Here is a tiny trained network, its code and every weight. The questions are about switching its units off for an input and a class, where a switched-off unit gives its printed mean instead of its output.

import numpy as np


def w(rows, s, z=0):
    codes = np.array(rows[::2]) - 128.0
    scale = np.full(codes.shape[1], s)
    scale[-1] = z or s
    return codes * scale


def norm(h):
    return h / np.sqrt((h * h).mean(-1, keepdims=True) + 1e-5)


def f(y):
    return np.maximum(y, 0)


def log_softmax(a):
    a = a - a.max(-1, keepdims=True)
    return a - np.log(np.exp(a).sum(-1, keepdims=True))


def net(x, mask):
    res = np.array(x, float).reshape(1, 6) / 4 @ E
    u = 0
    for l in range(3):
        y = f(norm(res) @ A[l][:, :-1].T + A[l][:, -1])
        res = res + np.where(mask[u : u + 11], y, B[l][:, -1]) @ B[l][:, :-1]
        u += 11
    return log_softmax(norm(res)[-1] @ U[:, :-1].T + U[:, -1])


A, B = {}, {}
E = w([
[1,69,169,39],'x0',
[188,45,14,63],'x1',
[130,121,131,125],'x2',
[184,103,160,105],'x3',
[205,43,237,246],'x4',
[22,142,40,195],'x5',
],0.0048)
A[0] = w([
[58,254,129,195,114],'0.n0',
[229,102,183,70,105],'0.n1',
[202,198,97,165,254],'0.n2',
[115,15,105,191,207],'0.n3',
[85,48,167,88,190],'0.n4',
[132,142,155,210,97],'0.n5',
[67,118,95,125,129],'0.n6',
[83,221,182,95,105],'0.n7',
[58,68,59,113,91],'0.n8',
[163,94,101,194,154],'0.n9',
[118,157,168,69,161],'0.n10',
],0.0077,0.0018)
B[0] = w([
[197,142,140,169,252],'0.n0',
[114,145,104,162,219],'0.n1',
[128,45,103,146,243],'0.n2',
[202,177,228,174,223],'0.n3',
[90,177,198,107,207],'0.n4',
[142,67,148,90,198],'0.n5',
[185,155,196,100,190],'0.n6',
[142,203,110,253,215],'0.n7',
[199,157,163,2,207],'0.n8',
[177,147,137,169,202],'0.n9',
[116,205,89,162,185],'0.n10',
],0.0062,0.0042)
A[1] = w([
[98,85,254,171,211],'1.n0',
[17,122,149,110,6],'1.n1',
[111,88,187,57,117],'1.n2',
[3,207,104,139,155],'1.n3',
[118,142,134,61,47],'1.n4',
[123,236,99,163,159],'1.n5',
[194,213,124,133,207],'1.n6',
[82,61,232,70,225],'1.n7',
[98,137,103,231,11],'1.n8',
[154,104,91,225,188],'1.n9',
[29,51,73,170,6],'1.n10',
],0.0077,0.0026)
B[1] = w([
[6,220,175,187,247],'1.n0',
[146,120,141,106,140],'1.n1',
[157,211,71,122,158],'1.n2',
[253,202,195,149,194],'1.n3',
[102,134,120,105,149],'1.n4',
[186,66,173,155,214],'1.n5',
[104,50,117,115,254],'1.n6',
[97,211,100,146,193],'1.n7',
[141,118,134,110,159],'1.n8',
[111,54,123,132,222],'1.n9',
[155,147,152,162,128],'1.n10',
],0.0057,0.0059)
A[2] = w([
[165,210,114,184,90],'2.n0',
[98,57,129,115,16],'2.n1',
[26,135,119,125,178],'2.n2',
[38,70,117,117,92],'2.n3',
[211,103,172,132,44],'2.n4',
[39,108,170,128,89],'2.n5',
[63,176,190,98,253],'2.n6',
[70,136,1,244,248],'2.n7',
[203,178,69,164,176],'2.n8',
[102,158,159,202,38],'2.n9',
[26,89,106,115,39],'2.n10',
],0.0078,0.0017)
B[2] = w([
[178,81,105,156,234],'2.n0',
[183,138,50,137,130],'2.n1',
[143,223,117,78,158],'2.n2',
[131,189,169,142,128],'2.n3',
[130,151,56,149,212],'2.n4',
[47,192,82,215,166],'2.n5',
[101,254,106,182,252],'2.n6',
[122,13,166,59,203],'2.n7',
[115,56,119,125,235],'2.n8',
[158,52,160,66,236],'2.n9',
[173,137,175,144,128],'2.n10',
],0.0065,0.0043)
U = w([
[179,112,24,226,229],'0',
[159,206,150,164,137],'1',
[163,64,30,23,72],'2',
[81,191,14,23,135],'3',
[141,111,225,106,149],'4',
[43,224,13,253,6],'5',
],0.007,0.0021)

Each question gives the input, the list of numbers given to net, and the class t.
The units are the neurons (one row each of A and B). Each row of codes is followed by its name. A weight is (code - 128) times the scale printed after its matrix; where a second scale follows, it is the last column's (A, B and U).
mask holds one flag per neuron, layer by layer. A switched-off neuron (its flag False) gives its mean, the last column of its row in B, instead of its output. The means were averaged over made-up inputs and are rounded, as every weight is.
A unit's drop is (log p(t) with every unit on - log p(t) with that unit switched off) / (log p(t) with every unit on - log p(t) with every unit switched off).
The circuit of an input: a set's keep is (log p(t) with only the set's units on - log p(t) with every unit switched off) / (log p(t) with every unit on - log p(t) with every unit switched off). Starting from the 12 units with the biggest drops (on a tie, the unit counted first), units are removed one at a time, each time the one whose removal leaves the highest keep (on an exact tie, the one counted first), for as long as the keep stays at least 0.8.
units of the circuit, in order: the units of the circuit, biggest drop first
most important unit: the unit with the biggest drop
top k neurons: the k neurons with the biggest drops, biggest first
k most important neurons of layer l: the k neurons of layer l with the biggest drops, biggest first
drop of u: that unit's drop, to one decimal
input [0,-2,-5,-1,-6,8], class 0: most important unit : 1.n3
input [3,-2,5,-4,-8,6], class 1: units of the circuit, in order : (1.n3, 0.n6)
input [4,4,-1,-4,3,6], class 1: units of the circuit, in order : (0.n3, 0.n8)
input [8,7,2,4,1,0], class 1: 2 most important neurons of layer 0 : (0.n4, 0.n3)
input [7,-5,0,6,8,1], class 5: units of the circuit, in order : (1.n0, 2.n5, 1.n7)
input [4,7,-7,-4,6,1], class 1: top 2 neurons : (0.n3, 0.n8)
input [-4,-1,5,-3,-6,2], class 0: top 3 neurons : (1.n5, 1.n0, 2.n9)
input [-1,3,-3,2,-4,2], class 2: 2 most important neurons of layer 1 : (1.n0, 1.n7)
input [0,2,2,-7,-7,2], class 2: 2 most important neurons of layer 0 : (0.n4, 0.n0)
input [1,5,-8,-5,-2,-8], class 3: 2 most important neurons of layer 0 : (0.n7, 0.n0)
input [6,6,7,1,5,-2], class 1: drop of 1.n3 : -0.1
input [1,-1,4,-8,6,-4], class 5: drop of 2.n5 : 0.2
input [4,-3,-6,7,2,0], class 5: drop of 1.n0 : 0.1
input [-7,4,5,-7,-2,-1], class 2: most important unit : 2.n7
input [-4,4,1,1,-4,-5], class 2: 2 most important neurons of layer 1 : (1.n3, 1.n5)
input [-7,3,4,6,-1,2], class 2: 2 most important neurons of layer 2 : (2.n7, 2.n6)
